Below are the code and all the weights of a small trained network. Each question names an input and a class and asks about switching units off, where a switched-off unit gives its printed mean instead of its output.

import numpy as np


def w(rows, s, z=0):
    codes = np.array(rows[::2]) - 128.0
    scale = np.full(codes.shape[1], s)
    scale[-1] = z or s
    return codes * scale


def f(y):
    return y / 2 * (1 + np.tanh(0.7978845608 * (y + 0.044715 * y**3)))


def log_softmax(a):
    a = a - a.max(-1, keepdims=True)
    return a - np.log(np.exp(a).sum(-1, keepdims=True))


def net(x, mask):
    res = np.array(x, float).reshape(1, 3) / 4 @ E
    y = f(res @ A[0][:, :-1].T + A[0][:, -1])
    res = res + np.where(mask, y, B[0][:, -1]) @ B[0][:, :-1]
    return log_softmax(res[-1] @ U[:, :-1].T + U[:, -1])


A, B = {}, {}
E = w([
[93,224,128,74,70,63,103],'x0',
[133,66,78,99,116,39,236],'x1',
[151,85,128,133,8,151,71],'x2',
],0.012)
A[0] = w([
[99,67,92,119,96,60,191,253],'n1',
[100,148,67,48,108,6,210,171],'n2',
[224,32,130,172,80,200,104,172],'n3',
[131,164,103,72,92,30,111,149],'n4',
[203,58,113,184,131,150,81,154],'n5',
[107,209,126,98,181,139,109,180],'n6',
[118,190,150,107,33,122,39,164],'n7',
[137,137,147,158,203,172,114,210],'n8',
[101,143,159,102,94,85,149,92],'n9',
[104,139,125,108,85,114,83,130],'n10',
],0.011,0.0043)
B[0] = w([
[194,33,91,82,102,166,130,225],'n1',
[183,54,159,37,43,124,233,248],'n2',
[175,63,59,125,25,171,162,226],'n3',
[166,28,169,38,218,136,104,192],'n4',
[205,101,147,48,67,95,177,194],'n5',
[127,246,100,161,157,101,231,195],'n6',
[13,107,134,131,203,211,4,212],'n7',
[149,145,254,169,155,79,250,202],'n8',
[168,80,166,123,134,113,92,153],'n9',
[78,102,115,129,144,120,1,157],'n10',
],0.0083,0.016)
U = w([
[91,149,136,120,128,79,89,3],'0',
[125,250,132,194,164,79,170,88],'1',
[90,110,74,158,54,144,67,112],'2',
[239,86,124,91,52,128,180,194],'3',
[49,196,133,161,171,167,56,96],'4',
[137,88,202,90,181,141,107,114],'5',
],0.012,0.0035)

Each question gives the input, the list of numbers given to net, and the class t.
The units are the neurons (one row each of A and B). Each row of codes is followed by its name. A weight is (code - 128) times the scale printed after its matrix; where a second scale follows, it is the last column's (A, B and U).
mask holds one flag per neuron, in row order. A switched-off neuron (its flag False) gives its mean, the last column of its row in B, instead of its output. The means were averaged over made-up inputs and are rounded, as every weight is.
A unit's drop is (log p(t) with every unit on - log p(t) with that unit switched off) / (log p(t) with every unit on - log p(t) with every unit switched off).
The circuit of an input: a set's keep is (log p(t) with only the set's units on - log p(t) with every unit switched off) / (log p(t) with every unit on - log p(t) with every unit switched off). Starting from all 10 units, units are removed one at a time, each time the one whose removal leaves the highest keep (on an exact tie, the one counted first), for as long as the keep stays at least 0.8.
circuit, biggest first: the units of the circuit, biggest drop first
most important unit: the unit with the biggest drop
top k neurons: the k neurons with the biggest drops, biggest first
drop of u: that unit's drop, to one decimal
input [-1,-1,8], class 2: circuit, biggest first -> (n7 n2)
input [5,3,4], class 5: circuit, biggest first -> (n7 n3)
input [5,-5,-5], class 1: top neuron -> (n6)
input [-2,-8,7], class 2: circuit, biggest first -> (n7 n3)
input [8,4,4], class 5: top 2 neurons -> (n7 n4)
input [-2,-2,6], class 2: circuit, biggest first -> (n2 n7)
input [1,-7,5], class 4: top 2 neurons -> (n7 n2)
input [-7,1,-7], class 5: top 2 neurons -> (n2 n6)
input [3,-5,-3], class 4: top 3 neurons -> (n7 n2 n5)
input [-2,-8,8], class 2: top 2 neurons -> (n7 n3)
input [6,3,7], class 5: top 2 neurons -> (n7 n4)
input [-4,-8,-3], class 1: top 2 neurons -> (n2 n1)
input [5,2,7], class 5: top 2 neurons -> (n4 n7)
input [-2,-6,8], class 2: circuit, biggest first -> (n7)
input [6,2,8], class 5: top 2 neurons -> (n4 n7)
input [8,-3,-2], class 4: drop of n7 -> 0.2
input [4,-4,-5], class 1: drop of n6 -> 0.1
input [0,-7,7], class 2: drop of n3 -> 0.3
input [-1,-5,3], class 2: drop of n2 -> 0.2
input [4,1,6], class 5: most important unit -> n4
